Here is a tiny trained network, its code and every weight. The questions are about switching its units off for an input and a class, where a switched-off unit gives its printed mean instead of its output.

import numpy as np


def w(rows, s, z=0):
    codes = np.array(rows[::2]) - 128.0
    scale = np.full(codes.shape[1], s)
    scale[-1] = z or s
    return codes * scale


def f(y):
    return np.maximum(y, 0)


def log_softmax(a):
    a = a - a.max(-1, keepdims=True)
    return a - np.log(np.exp(a).sum(-1, keepdims=True))


def net(x, mask):
    res = np.array(x, float).reshape(1, 3) / 4 @ E
    y = f(res @ A[0][:, :-1].T + A[0][:, -1])
    res = res + np.where(mask, y, B[0][:, -1]) @ B[0][:, :-1]
    return log_softmax(res[-1] @ U[:, :-1].T + U[:, -1])


A, B = {}, {}
E = w([
[136,109,203],'x0',
[177,220,133],'x1',
[9,149,227],'x2',
],0.012)
A[0] = w([
[73,185,67,159],'neuron 1',
[108,177,91,131],'neuron 2',
[111,171,198,253],'neuron 3',
[139,141,237,130],'neuron 4',
[104,215,149,160],'neuron 5',
[152,175,86,170],'neuron 6',
[33,64,180,152],'neuron 7',
[139,173,169,112],'neuron 8',
[135,157,179,128],'neuron 9',
[131,143,247,164],'neuron 10',
[96,118,216,153],'neuron 11',
[133,128,214,133],'neuron 12',
[120,200,164,170],'neuron 13',
[248,149,126,130],'neuron 14',
[140,158,158,124],'neuron 15',
[101,93,177,141],'neuron 16',
[118,165,49,251],'neuron 17',
[98,92,196,142],'neuron 18',
[156,128,102,196],'neuron 19',
[106,203,158,180],'neuron 20',
[66,129,89,117],'neuron 21',
[87,85,188,143],'neuron 22',
[119,95,72,95],'neuron 23',
[210,56,37,174],'neuron 24',
[81,89,174,134],'neuron 25',
[142,68,72,111],'neuron 26',
[51,100,120,163],'neuron 27',
],0.014,0.0073)
B[0] = w([
[161,156,165,175],'neuron 1',
[153,168,161,159],'neuron 2',
[136,107,139,221],'neuron 3',
[113,81,140,193],'neuron 4',
[147,111,130,190],'neuron 5',
[141,158,136,185],'neuron 6',
[86,172,121,226],'neuron 7',
[136,111,120,159],'neuron 8',
[137,105,128,162],'neuron 9',
[131,99,149,211],'neuron 10',
[111,123,146,204],'neuron 11',
[113,110,167,180],'neuron 12',
[161,104,135,186],'neuron 13',
[148,139,84,207],'neuron 14',
[144,112,112,150],'neuron 15',
[79,137,144,177],'neuron 16',
[159,138,129,212],'neuron 17',
[89,132,154,189],'neuron 18',
[142,150,97,178],'neuron 19',
[159,92,140,192],'neuron 20',
[132,152,132,155],'neuron 21',
[5,167,159,192],'neuron 22',
[135,88,111,159],'neuron 23',
[144,125,73,249],'neuron 24',
[96,152,129,186],'neuron 25',
[112,103,80,178],'neuron 26',
[129,166,149,186],'neuron 27',
],0.018,0.016)
U = w([
[115,98,128,24],'0',
[157,9,96,123],'1',
[172,169,162,180],'2',
[147,184,80,142],'3',
[129,166,177,109],'4',
[86,129,214,128],'5',
[109,92,123,2],'6',
[73,113,66,183],'7',
],0.014,0.0065)

Each question gives the input, the list of numbers given to net, and the class t.
The units are the neurons (one row each of A and B). Each row of codes is followed by its name. A weight is (code - 128) times the scale printed after its matrix; where a second scale follows, it is the last column's (A, B and U).
mask holds one flag per neuron, in row order. A switched-off neuron (its flag False) gives its mean, the last column of its row in B, instead of its output. The means were averaged over made-up inputs and are rounded, as every weight is.
A unit's drop is (log p(t) with every unit on - log p(t) with that unit switched off) / (log p(t) with every unit on - log p(t) with every unit switched off).
The circuit of an input: a set's keep is (log p(t) with only the set's units on - log p(t) with every unit switched off) / (log p(t) with every unit on - log p(t) with every unit switched off). Starting from the 12 units with the biggest drops (on a tie, the unit counted first), units are removed one at a time, each time the one whose removal leaves the highest keep (on an exact tie, the one counted first), for as long as the keep stays at least 0.8.
units of the circuit, in order: the units of the circuit, biggest drop first
k most important neurons: the k neurons with the biggest drops, biggest first
drop when u is switched off: that unit's drop, to one decimal
input [8,0,-5], class 1: units of the circuit, in order	(neuron 7)
input [3,-1,-2], class 1: 4 most important neurons	(neuron 7; neuron 22; neuron 27; neuron 25)
input [-7,8,6], class 2: 2 most important neurons	(neuron 1; neuron 2)
input [-5,-4,2], class 5: 3 most important neurons	(neuron 24; neuron 14; neuron 19)
input [2,1,-2], class 3: 3 most important neurons	(neuron 4; neuron 10; neuron 20)
input [-6,-8,3], class 5: 2 most important neurons	(neuron 24; neuron 27)
input [-4,-6,-3], class 1: 4 most important neurons	(neuron 22; neuron 7; neuron 23; neuron 25)
input [-1,-2,-2], class 1: 2 most important neurons	(neuron 7; neuron 22)
input [-8,4,7], class 2: 2 most important neurons	(neuron 22; neuron 1)
input [6,0,-8], class 3: drop when neuron 20 is switched off	0.1
input [-8,-4,-7], class 3: drop when neuron 19 is switched off	0.3
input [-8,-4,3], class 3: drop when neuron 4 is switched off	0.3
